A = ((113, 134, 129, 121, 130, 133, 121, 136, 127, 119, 124, 129, 139, 134, 127), (123, 127, 138, 130, 125, 120, 124, 127, 123, 126, 136, 128, 137, 128, 119), (123, 122, 135, 134, 127, 126, 140, 129, 123, 129, 138, 132, 135, 129, 120), (123, 122, 130, 135, 125, 133, 122, 127, 123, 122, 145, 129, 133, 130, 123), (121, 124, 131, 138, 124, 129, 137, 133, 127, 122, 141, 132, 134, 130, 121), (120, 131, 125, 119, 130, 125, 137, 142, 127, 116, 120, 131, 135, 137, 131), (118, 134, 128, 123, 132, 127, 130, 137, 123, 118, 117, 132, 135, 130, 138), (128, 125, 128, 139, 123, 119, 142, 131, 125, 120, 142, 135, 137, 132, 116), (126, 123, 133, 133, 128, 124, 149, 133, 119, 125, 140, 136, 138, 132, 127), (119, 129, 129, 122, 133, 133, 129, 145, 127, 121, 118, 132, 133, 136, 141), (117, 132, 126, 122, 130, 134, 115, 134, 128, 120, 118, 133, 146, 135, 133))
A[0][0] => 113
A[8][13] => 132
A[-11] => [113, 134, 129, 121, 130, 133, 121, 136, 127, 119, 124, 129, 139, 134, 127]
A[-1][-1] => 133
A[-2][0] => 119
A[-7][2] => 131
A[-11][-12] => 121
A[-3][6] => 149
A[-8][7] => 127
A[-2][14] => 141
A[5][8] => 127
A[:, -1] => [127, 119, 120, 123, 121, 131, 138, 116, 127, 141, 133]
A[-8][8] => 123
A[-11][-11] => 130
A[:, 2] => [129, 138, 135, 130, 131, 125, 128, 128, 133, 129, 126]
A[:, -8] => [136, 127, 129, 127, 133, 142, 137, 131, 133, 145, 134]
A[5][-11] => 130
A[:, 1] => [134, 127, 122, 122, 124, 131, 134, 125, 123, 129, 132]
A[-6][-12] => 119
A[-8] => [123, 122, 130, 135, 125, 133, 122, 127, 123, 122, 145, 129, 133, 130, 123]
A[-4] => [128, 125, 128, 139, 123, 119, 142, 131, 125, 120, 142, 135, 137, 132, 116]
A[5][-6] => 116
A[-7] => [121, 124, 131, 138, 124, 129, 137, 133, 127, 122, 141, 132, 134, 130, 121]
A[:, -9] => [121, 124, 140, 122, 137, 137, 130, 142, 149, 129, 115]
A[:, -2] => [134, 128, 129, 130, 130, 137, 130, 132, 132, 136, 135]
A[-2][-9] => 129
A[-11][-8] => 136
A[3][0] => 123
A[10] => [117, 132, 126, 122, 130, 134, 115, 134, 128, 120, 118, 133, 146, 135, 133]
A[6][6] => 130
A[-1][10] => 118
A[1][-6] => 126
A[1][-4] => 128
A[10][-8] => 134
A[-7][7] => 133
A[-6] => [120, 131, 125, 119, 130, 125, 137, 142, 127, 116, 120, 131, 135, 137, 131]
A[:, 0] => [113, 123, 123, 123, 121, 120, 118, 128, 126, 119, 117]
A[-9][6] => 140
A[-3][-3] => 138

X =
[[109 132 119 126 115 136 135 126 125 130 138 131 128 126]
 [132 132 133 136 120 126 129 126 129 125 129 126 128 128]
 [130 130 123 131 137 122 128 120 125 127 120 123 125 134]
 [120 127 125 129 134 126 124 131 128 132 135 126 124 131]
 [135 131 137 133 125 119 123 126 124 109 100 124 127 134]]
X[0,0] -> 109
X[2,3] -> 131
X[1,4] -> 120
X[2,13] -> 134
X[2,1] -> 130
X[3,10] -> 135
X[0] -> [109, 132, 119, 126, 115, 136, 135, 126, 125, 130, 138, 131, 128, 126]
X[:, 10] -> [138, 129, 120, 135, 100]
X[2] -> [130, 130, 123, 131, 137, 122, 128, 120, 125, 127, 120, 123, 125, 134]
X[4,6] -> 123
X[3,1] -> 127
X[0,5] -> 136
X[4,13] -> 134
X[3,12] -> 124
X[3,2] -> 125
X[2,11] -> 123
X[4,7] -> 126
X[1] -> [132, 132, 133, 136, 120, 126, 129, 126, 129, 125, 129, 126, 128, 128]
X[4] -> [135, 131, 137, 133, 125, 119, 123, 126, 124, 109, 100, 124, 127, 134]
X[:, 12] -> [128, 128, 125, 124, 127]
X[2,12] -> 125
X[2,10] -> 120

x = [120 134 141 125 128 126 140 133 137 105 128]
x[0] => 120
x[8] => 137
x[4] => 128

B =
[[126 125 133 128 125 122 130 131 130 130 125 136]
 [125 121 111 133 124 125 102 138 129 142 126 123]
 [126 126 111 126 118 116 133 137 131 126 129 126]
 [131 140 133 133 115 129 132 133 137 121 130 135]]
Indices start at 0.
(0, 0) => 126
(1, 3) => 133
(2, 0) => 126
(1, 8) => 129
(0, 10) => 125
(3, 8) => 137
(0, 2) => 133
(1, 4) => 124
(2, 11) => 126
(2, 4) => 118
(1, 5) => 125
(3, 1) => 140
(0, 1) => 125
